Below are the code and all the weights of a small trained network. Each question names an input and a class and asks about switching units off, where a switched-off unit gives its printed mean instead of its output.

import numpy as np


def w(rows, s, z=0):
    codes = np.array(rows[::2]) - 128.0
    scale = np.full(codes.shape[1], s)
    scale[-1] = z or s
    return codes * scale


def norm(h):
    return h / np.sqrt((h * h).mean(-1, keepdims=True) + 1e-5)


def f(y):
    return np.maximum(y, 0)


def log_softmax(a):
    a = a - a.max(-1, keepdims=True)
    return a - np.log(np.exp(a).sum(-1, keepdims=True))


def net(x, mask):
    res = np.array(x, float).reshape(1, 7) / 4 @ E
    u = 0
    for l in range(2):
        y = f(norm(res) @ A[l][:, :-1].T + A[l][:, -1])
        res = res + np.where(mask[u : u + 4], y, B[l][:, -1]) @ B[l][:, :-1]
        u += 4
    return log_softmax(norm(res)[-1] @ U[:, :-1].T + U[:, -1])


A, B = {}, {}
E = w([
[149,106,136,139,129,114,135,123,130,143],'x0',
[164,254,148,123,130,76,226,110,103,126],'x1',
[155,127,119,119,129,124,113,119,139,161],'x2',
[206,166,57,170,46,210,182,59,77,124],'x3',
[179,120,212,89,198,141,82,156,231,24],'x4',
[126,136,126,113,138,144,136,129,133,140],'x5',
[126,138,139,149,131,113,104,115,115,112],'x6',
],0.0099)
A[0] = w([
[114,198,143,49,168,12,156,109,126,110,3],'0.n1',
[218,216,134,127,205,85,182,164,148,91,18],'0.n2',
[62,66,67,150,166,170,111,116,73,193,126],'0.n3',
[214,93,130,117,165,254,90,67,150,45,43],'0.n4',
],0.0063,0.0041)
B[0] = w([
[166,103,79,104,190,49,158,194,124,51,202],'0.n1',
[87,143,177,68,8,114,177,70,107,130,229],'0.n2',
[157,126,172,51,86,103,112,58,107,135,253],'0.n3',
[167,106,62,148,153,91,137,162,145,30,235],'0.n4',
],0.012,0.005)
A[1] = w([
[156,175,215,92,140,107,113,133,215,78,254],'1.n1',
[95,51,74,89,133,105,83,128,1,167,96],'1.n2',
[126,214,108,165,145,67,190,178,60,202,89],'1.n3',
[41,119,113,85,186,34,147,106,81,191,2],'1.n4',
],0.0079,0.0026)
B[1] = w([
[77,110,123,150,96,148,105,93,99,231,253],'1.n1',
[84,185,168,107,116,97,207,121,142,80,233],'1.n2',
[161,126,91,214,251,211,53,219,146,103,195],'1.n3',
[224,115,149,112,133,83,86,179,218,97,213],'1.n4',
],0.012,0.0077)
U = w([
[75,135,201,54,92,43,134,117,159,164,150],'0',
[197,99,81,135,148,116,116,180,181,78,254],'1',
[153,156,114,100,37,171,187,4,88,105,115],'2',
[179,184,81,185,150,213,152,136,81,175,24],'3',
[73,38,139,140,163,189,40,118,164,190,52],'4',
],0.019,0.004)

Each question gives the input, the list of numbers given to net, and the class t.
The units are the neurons (one row each of A and B). Each row of codes is followed by its name. A weight is (code - 128) times the scale printed after its matrix; where a second scale follows, it is the last column's (A, B and U).
mask holds one flag per neuron, layer by layer. A switched-off neuron (its flag False) gives its mean, the last column of its row in B, instead of its output. The means were averaged over made-up inputs and are rounded, as every weight is.
A unit's drop is (log p(t) with every unit on - log p(t) with that unit switched off) / (log p(t) with every unit on - log p(t) with every unit switched off).
The circuit of an input: a set's keep is (log p(t) with only the set's units on - log p(t) with every unit switched off) / (log p(t) with every unit on - log p(t) with every unit switched off). Starting from all 8 units, units are removed one at a time, each time the one whose removal leaves the highest keep (on an exact tie, the one counted first), for as long as the keep stays at least 0.8.
circuit, biggest first: the units of the circuit, biggest drop first
unit that matters most: the unit with the biggest drop
k most important neurons: the k neurons with the biggest drops, biggest first
top k neurons in layer l: the k neurons of layer l with the biggest drops, biggest first
drop of u: that unit's drop, to one decimal
input [-2,-8,3,-6,-1,-2,-8], class 0: circuit, biggest first	[1.n2 1.n3]
input [-2,-4,4,-4,8,4,-5], class 4: circuit, biggest first	[1.n1]
input [6,7,-4,-2,0,1,-2], class 1: 2 most important neurons	[0.n1 1.n3]
input [-3,1,-3,-4,-7,-6,-1], class 1: 4 most important neurons	[1.n4 1.n3 0.n2 1.n1]
input [-2,-5,7,0,0,0,0], class 0: top 2 neurons in layer 0	[0.n3 0.n2]
input [4,7,2,-5,-1,5,0], class 1: 3 most important neurons	[1.n3 0.n1 0.n3]
input [2,-2,-2,-7,2,-1,4], class 4: circuit, biggest first	[1.n2 1.n1]
input [0,7,0,2,0,4,3], class 3: 2 most important neurons	[1.n3 0.n3]
input [-6,3,-3,7,0,-6,-3], class 3: top 2 neurons in layer 1	[1.n3 1.n2]
input [4,3,0,2,-1,3,5], class 3: top 2 neurons in layer 1	[1.n3 1.n4]
input [2,-3,-5,-8,4,8,-4], class 4: top 2 neurons in layer 1	[1.n2 1.n1]
input [-2,-4,-3,-8,2,-4,-1], class 4: top 2 neurons in layer 0	[0.n2 0.n3]
input [-4,0,-7,-5,5,7,-7], class 4: top 2 neurons in layer 0	[0.n3 0.n2]
input [-1,6,-3,1,-3,-1,-8], class 3: unit that matters most	1.n3
input [6,-2,0,-6,1,0,6], class 4: top 2 neurons in layer 1	[1.n2 1.n1]
input [5,-1,1,-7,5,8,0], class 4: 2 most important neurons	[1.n2 1.n1]
input [-4,-2,-2,4,1,-8,6], class 1: top 3 neurons in layer 0	[0.n4 0.n2 0.n3]
input [6,4,-6,1,6,3,5], class 2: 2 most important neurons	[0.n2 1.n4]
input [-2,7,-3,-6,-1,2,4], class 1: top 2 neurons in layer 0	[0.n1 0.n3]
input [-6,6,3,2,8,4,-4], class 2: circuit, biggest first	[0.n2]
input [1,8,7,3,-3,-6,-1], class 3: drop of 1.n3	0.7
input [-4,7,-5,6,-2,2,7], class 3: drop of 1.n3	0.6
input [-4,5,-7,6,-6,0,-4], class 3: drop of 1.n3	0.4
input [-8,2,-8,-8,-5,8,-1], class 1: drop of 1.n3	0.1
